Here is a tiny trained network, its code and every weight. The questions are about switching its units off for an input and a target symbol, where a switched-off unit gives its printed mean instead of its output.

import numpy as np


def w(rows, s, z=0):
    codes = np.array(rows[::2]) - 128.0
    scale = np.full(codes.shape[1], s)
    scale[-1] = z or s
    return codes * scale


def f(y):
    return y / 2 * (1 + np.tanh(0.7978845608 * (y + 0.044715 * y**3)))


def softmax(a):
    e = np.exp(a - a.max(-1, keepdims=True))
    return e / e.sum(-1, keepdims=True)


def log_softmax(a):
    a = a - a.max(-1, keepdims=True)
    return a - np.log(np.exp(a).sum(-1, keepdims=True))


def net(x, mask):
    ids = ['βγεηλξσφ'.index(c) for c in x.split()]
    T = len(ids)
    res = E[ids] + P[:T]
    r = res
    for j in range(2):
        rows = slice(2 * j, 2 * j + 2)
        q, k, v = (r @ M[0][rows].T for M in (Q, K, V))
        z = softmax(np.where(np.tri(T) > 0, q @ k.T / 2**0.5, -1e9)) @ v
        o = O[0][rows]
        res = res + np.where(mask[j], z, o[:, -1]) @ o[:, :-1]
    y = f(res @ A[0][:, :-1].T + A[0][:, -1])
    res = res + np.where(mask[2:6], y, B[0][:, -1]) @ B[0][:, :-1]
    return log_softmax(res[-1] @ U[:, :-1].T + U[:, -1])


Q, K, V, O, A, B = {}, {}, {}, {}, {}, {}
E = w([
[175,127,129],'β',
[153,155,74],'γ',
[64,10,39],'ε',
[159,123,152],'η',
[147,127,154],'λ',
[150,165,96],'ξ',
[181,116,134],'σ',
[81,247,56],'φ',
],0.012)
P = w([
[63,79,215],'0',
[226,186,79],'1',
[67,105,101],'2',
[230,182,69],'3',
[52,96,90],'4',
[232,177,66],'5',
[38,91,83],'6',
[245,166,69],'7',
[29,97,80],'8',
],0.011)
Q[0] = w([
[199,102,68],'h1',
[191,178,156],'h1',
[202,144,7],'h2',
[92,129,86],'h2',
],0.014)
K[0] = w([
[55,129,253],'h1',
[164,66,188],'h1',
[85,51,247],'h2',
[134,139,159],'h2',
],0.013)
V[0] = w([
[7,216,92],'h1',
[104,185,69],'h1',
[214,155,52],'h2',
[50,113,86],'h2',
],0.014)
O[0] = w([
[7,189,126,175],'h1',
[87,194,154,127],'h1',
[143,138,204,1],'h2',
[104,180,94,170],'h2',
],0.015,0.0071)
A[0] = w([
[204,1,85,3],'n1',
[166,218,124,87],'n2',
[223,226,154,68],'n3',
[254,242,171,105],'n4',
],0.0089,0.0031)
B[0] = w([
[140,147,208,254],'n1',
[102,116,126,153],'n2',
[19,9,169,135],'n3',
[57,64,155,141],'n4',
],0.014,0.012)
U = w([
[66,7,95,3],'β',
[171,149,61,98],'γ',
[98,75,176,95],'ε',
[181,172,148,157],'η',
[123,83,93,180],'λ',
[202,192,127,173],'ξ',
[109,88,169,130],'σ',
[96,176,165,134],'φ',
],0.011,0.0052)

Each question gives the input, a string of symbols that net reads in full, and the target symbol t.
The units are the heads (2 rows each of Q, K, V and O) and the neurons (one row each of A and B). Each row of codes is followed by its name. A weight is (code - 128) times the scale printed after its matrix; where a second scale follows, it is the last column's (O, A, B and U).
mask holds one flag per unit, heads first, then neurons. A switched-off unit (its flag False) gives its mean, the last column of its rows in O or B, instead of its output. The means were averaged over made-up inputs and are rounded, as every weight is.
A unit's drop is (log p(t) with every unit on - log p(t) with that unit switched off) / (log p(t) with every unit on - log p(t) with every unit switched off).
The circuit of an input: a set's keep is (log p(t) with only the set's units on - log p(t) with every unit switched off) / (log p(t) with every unit on - log p(t) with every unit switched off). Starting from all 6 units, units are removed one at a time, each time the one whose removal leaves the highest keep (on an exact tie, the one counted first), for as long as the keep stays at least 0.8.
units of the circuit, in order: the units of the circuit, biggest drop first
unit that matters most: the unit with the biggest drop
top k neurons: the k neurons with the biggest drops, biggest first
which heads matter: for each layer, one digit per head in row order, 1 if its drop is at least 0.15 and else 0, layers parted by /
drop when u is switched off: that unit's drop, to one decimal
input σ η φ β, target ε: top 3 neurons	(n1 n4 n3)
input η ε ε ε η η ξ, target γ: units of the circuit, in order	(n1 n3 n4)
input σ φ β ξ ξ ξ, target σ: which heads matter	10
input φ φ β φ η, target φ: which heads matter	10
input ε φ ε ξ β σ ξ φ, target γ: which heads matter	01
input ε ε ε λ ξ β ξ ξ, target γ: units of the circuit, in order	(h2 n1)
input σ β σ η η β φ φ, target ε: unit that matters most	h1
input ξ ε ξ β η ε η ξ, target λ: units of the circuit, in order	(n1 n3)
input γ ε ε ε ξ λ λ λ, target β: units of the circuit, in order	(n3 n1 n4)
input β β φ λ, target σ: units of the circuit, in order	(h1 n1 n3)
input λ σ β, target ξ: top 2 neurons	(n3 n4)
input γ λ β η ξ λ λ γ, target β: top 3 neurons	(n3 n1 n4)
input σ σ γ η σ ε β γ, target ε: top 3 neurons	(n1 n4 n3)
input ε λ φ σ, target γ: unit that matters most	h2
input σ φ ε β ε, target φ: drop when h1 is switched off	1.2
input φ β γ λ λ φ σ λ, target φ: drop when h1 is switched off	2.3
input ε ξ η β, target γ: drop when n1 is switched off	0.1
